Here is a tiny trained network, its code and every weight. The questions are about switching its units off for an input and a class, where a switched-off unit gives its printed mean instead of its output.

import numpy as np


def w(rows, s, z=0):
    codes = np.array(rows[::2]) - 128.0
    scale = np.full(codes.shape[1], s)
    scale[-1] = z or s
    return codes * scale


def f(y):
    return np.maximum(y, 0)


def log_softmax(a):
    a = a - a.max(-1, keepdims=True)
    return a - np.log(np.exp(a).sum(-1, keepdims=True))


def net(x, mask):
    res = np.array(x, float).reshape(1, 5) / 4 @ E
    y = f(res @ A[0][:, :-1].T + A[0][:, -1])
    res = res + np.where(mask, y, B[0][:, -1]) @ B[0][:, :-1]
    return log_softmax(res[-1] @ U[:, :-1].T + U[:, -1])


A, B = {}, {}
E = w([
[114,134,150,149,176,123,89,156,132,155,180,109],'x0',
[23,106,142,143,134,63,109,129,110,72,162,63],'x1',
[109,170,184,115,80,128,165,78,97,189,154,73],'x2',
[160,7,175,104,91,157,81,98,113,168,109,92],'x3',
[156,151,155,133,48,186,102,173,116,96,160,123],'x4',
],0.012)
A[0] = w([
[129,209,120,88,169,239,155,112,178,202,120,165,104],'neuron 0',
[160,138,204,111,31,67,166,38,86,209,190,67,3],'neuron 1',
[156,254,160,165,97,15,203,115,156,159,190,131,118],'neuron 2',
[25,86,93,230,76,87,180,152,73,82,159,54,48],'neuron 3',
[90,188,175,89,85,62,163,181,141,231,81,104,35],'neuron 4',
[163,185,164,71,89,213,89,197,40,41,162,91,10],'neuron 5',
],0.0064,0.0022)
B[0] = w([
[146,132,120,134,94,125,110,137,110,247,169,182,219],'neuron 0',
[132,66,152,156,111,114,96,113,210,83,108,145,253],'neuron 1',
[168,167,111,111,160,135,96,180,172,63,165,128,231],'neuron 2',
[96,132,90,96,60,188,77,79,75,245,123,176,238],'neuron 3',
[83,121,145,194,127,77,126,129,151,121,65,119,180],'neuron 4',
[110,123,89,149,173,33,178,109,55,109,83,36,214],'neuron 5',
],0.011,0.0074)
U = w([
[81,156,150,62,19,219,159,122,95,202,146,181,59],'0',
[174,139,133,21,87,97,86,89,172,43,157,134,255],'1',
[155,150,142,99,153,2,177,63,82,107,87,98,181],'2',
[111,118,173,137,91,142,63,172,207,1,72,199,22],'3',
],0.0086,0.0046)

Each question gives the input, the list of numbers given to net, and the class t.
The units are the neurons (one row each of A and B). Each row of codes is followed by its name. A weight is (code - 128) times the scale printed after its matrix; where a second scale follows, it is the last column's (A, B and U).
mask holds one flag per neuron, in row order. A switched-off neuron (its flag False) gives its mean, the last column of its row in B, instead of its output. The means were averaged over made-up inputs and are rounded, as every weight is.
A unit's drop is (log p(t) with every unit on - log p(t) with that unit switched off) / (log p(t) with every unit on - log p(t) with every unit switched off).
The circuit of an input: a set's keep is (log p(t) with only the set's units on - log p(t) with every unit switched off) / (log p(t) with every unit on - log p(t) with every unit switched off). Starting from all 6 units, units are removed one at a time, each time the one whose removal leaves the highest keep (on an exact tie, the one counted first), for as long as the keep stays at least 0.8.
units of the circuit, in order: the units of the circuit, biggest drop first
unit that matters most: the unit with the biggest drop
top k neurons: the k neurons with the biggest drops, biggest first
drop of u: that unit's drop, to one decimal
input [-7,7,-2,-8,-8], class 1: units of the circuit, in order	[neuron 2; neuron 5]
input [-2,2,1,-4,-2], class 1: top 3 neurons	[neuron 2; neuron 5; neuron 0]
input [0,5,8,8,-5], class 1: top 2 neurons	[neuron 1; neuron 3]
input [0,-2,8,-8,3], class 1: units of the circuit, in order	[neuron 2]
input [0,-8,-4,-8,-3], class 0: top 2 neurons	[neuron 0; neuron 1]
input [7,5,1,-8,-7], class 1: top 3 neurons	[neuron 2; neuron 5; neuron 3]
input [8,6,8,4,6], class 3: top 3 neurons	[neuron 1; neuron 4; neuron 0]
input [0,-3,-1,-5,6], class 2: top 3 neurons	[neuron 5; neuron 3; neuron 1]
input [-1,-1,-2,-1,3], class 2: units of the circuit, in order	[neuron 3; neuron 1; neuron 2]
input [5,-4,5,-3,-2], class 3: top 2 neurons	[neuron 2; neuron 3]
input [2,-2,7,-6,0], class 3: units of the circuit, in order	[neuron 2; neuron 4]
input [-5,2,6,4,7], class 2: top 2 neurons	[neuron 5; neuron 2]
input [4,7,-1,-7,7], class 0: top 2 neurons	[neuron 3; neuron 1]
input [-3,-5,-4,-8,-5], class 1: units of the circuit, in order	[neuron 2; neuron 5; neuron 1]
input [-5,-7,4,-7,-6], class 0: unit that matters most	neuron 0
input [1,0,-4,0,5], class 2: top 3 neurons	[neuron 5; neuron 1; neuron 2]
input [-4,5,-4,-1,1], class 0: units of the circuit, in order	[neuron 3; neuron 1]
input [-5,4,8,2,-2], class 3: top 2 neurons	[neuron 1; neuron 4]
input [-7,5,3,3,-1], class 0: top 3 neurons	[neuron 3; neuron 2; neuron 5]
input [-5,6,-3,6,-2], class 0: top neuron	[neuron 3]
input [8,-2,4,-2,3], class 3: top 2 neurons	[neuron 2; neuron 3]
input [3,6,4,-5,-6], class 0: top 3 neurons	[neuron 3; neuron 5; neuron 1]
input [1,-4,4,-7,5], class 1: drop of neuron 4	-0.2
input [-2,-2,6,1,4], class 3: drop of neuron 1	0.7
input [-3,-4,8,-1,-7], class 3: drop of neuron 5	0.2
input [2,0,8,4,7], class 3: drop of neuron 1	1.2
input [-6,-6,6,-8,-6], class 1: units of the circuit, in order	[neuron 2]
